Below is a small trained network, with its code and all its weights. Each question gives an input and a class and asks what happens when units are switched off, that is, made to give their printed mean instead of their output.

import numpy as np


def w(rows, s, z=0):
    codes = np.array(rows[::2]) - 128.0
    scale = np.full(codes.shape[1], s)
    scale[-1] = z or s
    return codes * scale


def f(y):
    return y / 2 * (1 + np.tanh(0.7978845608 * (y + 0.044715 * y**3)))


def log_softmax(a):
    a = a - a.max(-1, keepdims=True)
    return a - np.log(np.exp(a).sum(-1, keepdims=True))


def net(x, mask):
    res = np.array(x, float).reshape(1, 7) / 4 @ E
    y = f(res @ A[0][:, :-1].T + A[0][:, -1])
    res = res + np.where(mask, y, B[0][:, -1]) @ B[0][:, :-1]
    return log_softmax(res[-1] @ U[:, :-1].T + U[:, -1])


A, B = {}, {}
E = w([
[102,111,82,104,198,131,30,140],'x0',
[208,98,188,199,52,186,100,136],'x1',
[83,157,171,135,104,188,102,124],'x2',
[135,197,212,115,100,107,169,60],'x3',
[90,52,168,129,75,146,175,144],'x4',
[139,86,116,174,118,254,129,175],'x5',
[100,72,223,71,160,107,12,96],'x6',
],0.0084)
A[0] = w([
[126,98,55,80,164,151,108,209,186],'n1',
[133,83,152,181,112,166,191,177,160],'n2',
[173,223,118,149,107,149,129,144,211],'n3',
[92,103,169,30,160,23,99,67,208],'n4',
[112,53,183,123,122,123,128,101,197],'n5',
[74,130,131,140,118,142,147,168,145],'n6',
[135,155,200,99,155,102,77,89,172],'n7',
[156,218,147,162,145,173,81,131,169],'n8',
[127,202,76,132,114,103,251,120,172],'n9',
[153,89,137,145,44,213,130,183,148],'n10',
[109,114,109,127,190,120,53,125,192],'n11',
[131,148,145,243,83,185,117,161,173],'n12',
[93,75,102,56,196,126,106,179,152],'n13',
[106,113,51,152,192,140,131,182,254],'n14',
[136,134,148,239,128,212,110,134,201],'n15',
],0.011,0.0045)
B[0] = w([
[207,170,82,109,140,118,80,219,194],'n1',
[139,88,182,111,149,88,173,207,185],'n2',
[32,140,65,81,116,114,155,119,176],'n3',
[107,195,165,224,142,125,86,67,247],'n4',
[179,140,188,177,160,140,135,113,180],'n5',
[138,123,143,108,139,119,125,156,147],'n6',
[80,213,135,213,47,140,92,56,197],'n7',
[88,99,30,79,73,181,133,56,169],'n8',
[55,134,132,41,254,22,187,119,215],'n9',
[179,59,206,118,81,143,205,174,206],'n10',
[184,193,104,153,108,195,61,140,191],'n11',
[125,42,149,62,68,134,151,131,200],'n12',
[159,168,117,152,147,162,58,154,191],'n13',
[185,189,78,26,131,121,162,193,205],'n14',
[116,49,115,103,21,171,174,133,203],'n15',
],0.0093,0.016)
U = w([
[192,170,78,127,177,148,68,196,76],'0',
[105,157,165,228,136,115,81,65,210],'1',
[91,86,60,106,95,155,128,102,6],'2',
[62,127,113,96,251,24,171,139,121],'3',
[159,41,186,123,122,128,162,195,195],'4',
],0.012,0.002)

Each question gives the input, the list of numbers given to net, and the class t.
The units are the neurons (one row each of A and B). Each row of codes is followed by its name. A weight is (code - 128) times the scale printed after its matrix; where a second scale follows, it is the last column's (A, B and U).
mask holds one flag per neuron, in row order. A switched-off neuron (its flag False) gives its mean, the last column of its row in B, instead of its output. The means were averaged over made-up inputs and are rounded, as every weight is.
A unit's drop is (log p(t) with every unit on - log p(t) with that unit switched off) / (log p(t) with every unit on - log p(t) with every unit switched off).
The circuit of an input: a set's keep is (log p(t) with only the set's units on - log p(t) with every unit switched off) / (log p(t) with every unit on - log p(t) with every unit switched off). Starting from the 12 units with the biggest drops (on a tie, the unit counted first), units are removed one at a time, each time the one whose removal leaves the highest keep (on an exact tie, the one counted first), for as long as the keep stays at least 0.8.
circuit, biggest first: the units of the circuit, biggest drop first
top k neurons: the k neurons with the biggest drops, biggest first
drop of u: that unit's drop, to one decimal
input [-6,4,6,-1,-8,3,-3], class 2: circuit, biggest first -> n8
input [-2,0,-6,0,1,0,1], class 3: circuit, biggest first -> n11, n15
input [-2,-7,-7,-4,7,7,-4], class 3: top 3 neurons -> n9, n11, n2
input [6,8,7,-1,-7,6,-5], class 2: top 2 neurons -> n8, n3
input [6,5,4,-6,1,4,5], class 4: top 2 neurons -> n10, n15
input [-1,6,-8,-5,-2,-1,-8], class 3: top 2 neurons -> n9, n3
input [1,-4,4,-1,4,6,5], class 0: top 2 neurons -> n13, n12
input [6,4,3,-2,-8,8,-1], class 2: top 2 neurons -> n8, n15
input [4,8,-7,2,-5,4,-1], class 2: top 3 neurons -> n8, n3, n5
input [0,-5,-4,-1,6,6,-8], class 3: drop of n9 -> 2.2
input [-5,2,-1,-2,-6,3,-2], class 4: drop of n9 -> 0.0
input [-6,-5,7,0,-3,8,0], class 4: drop of n10 -> 0.1
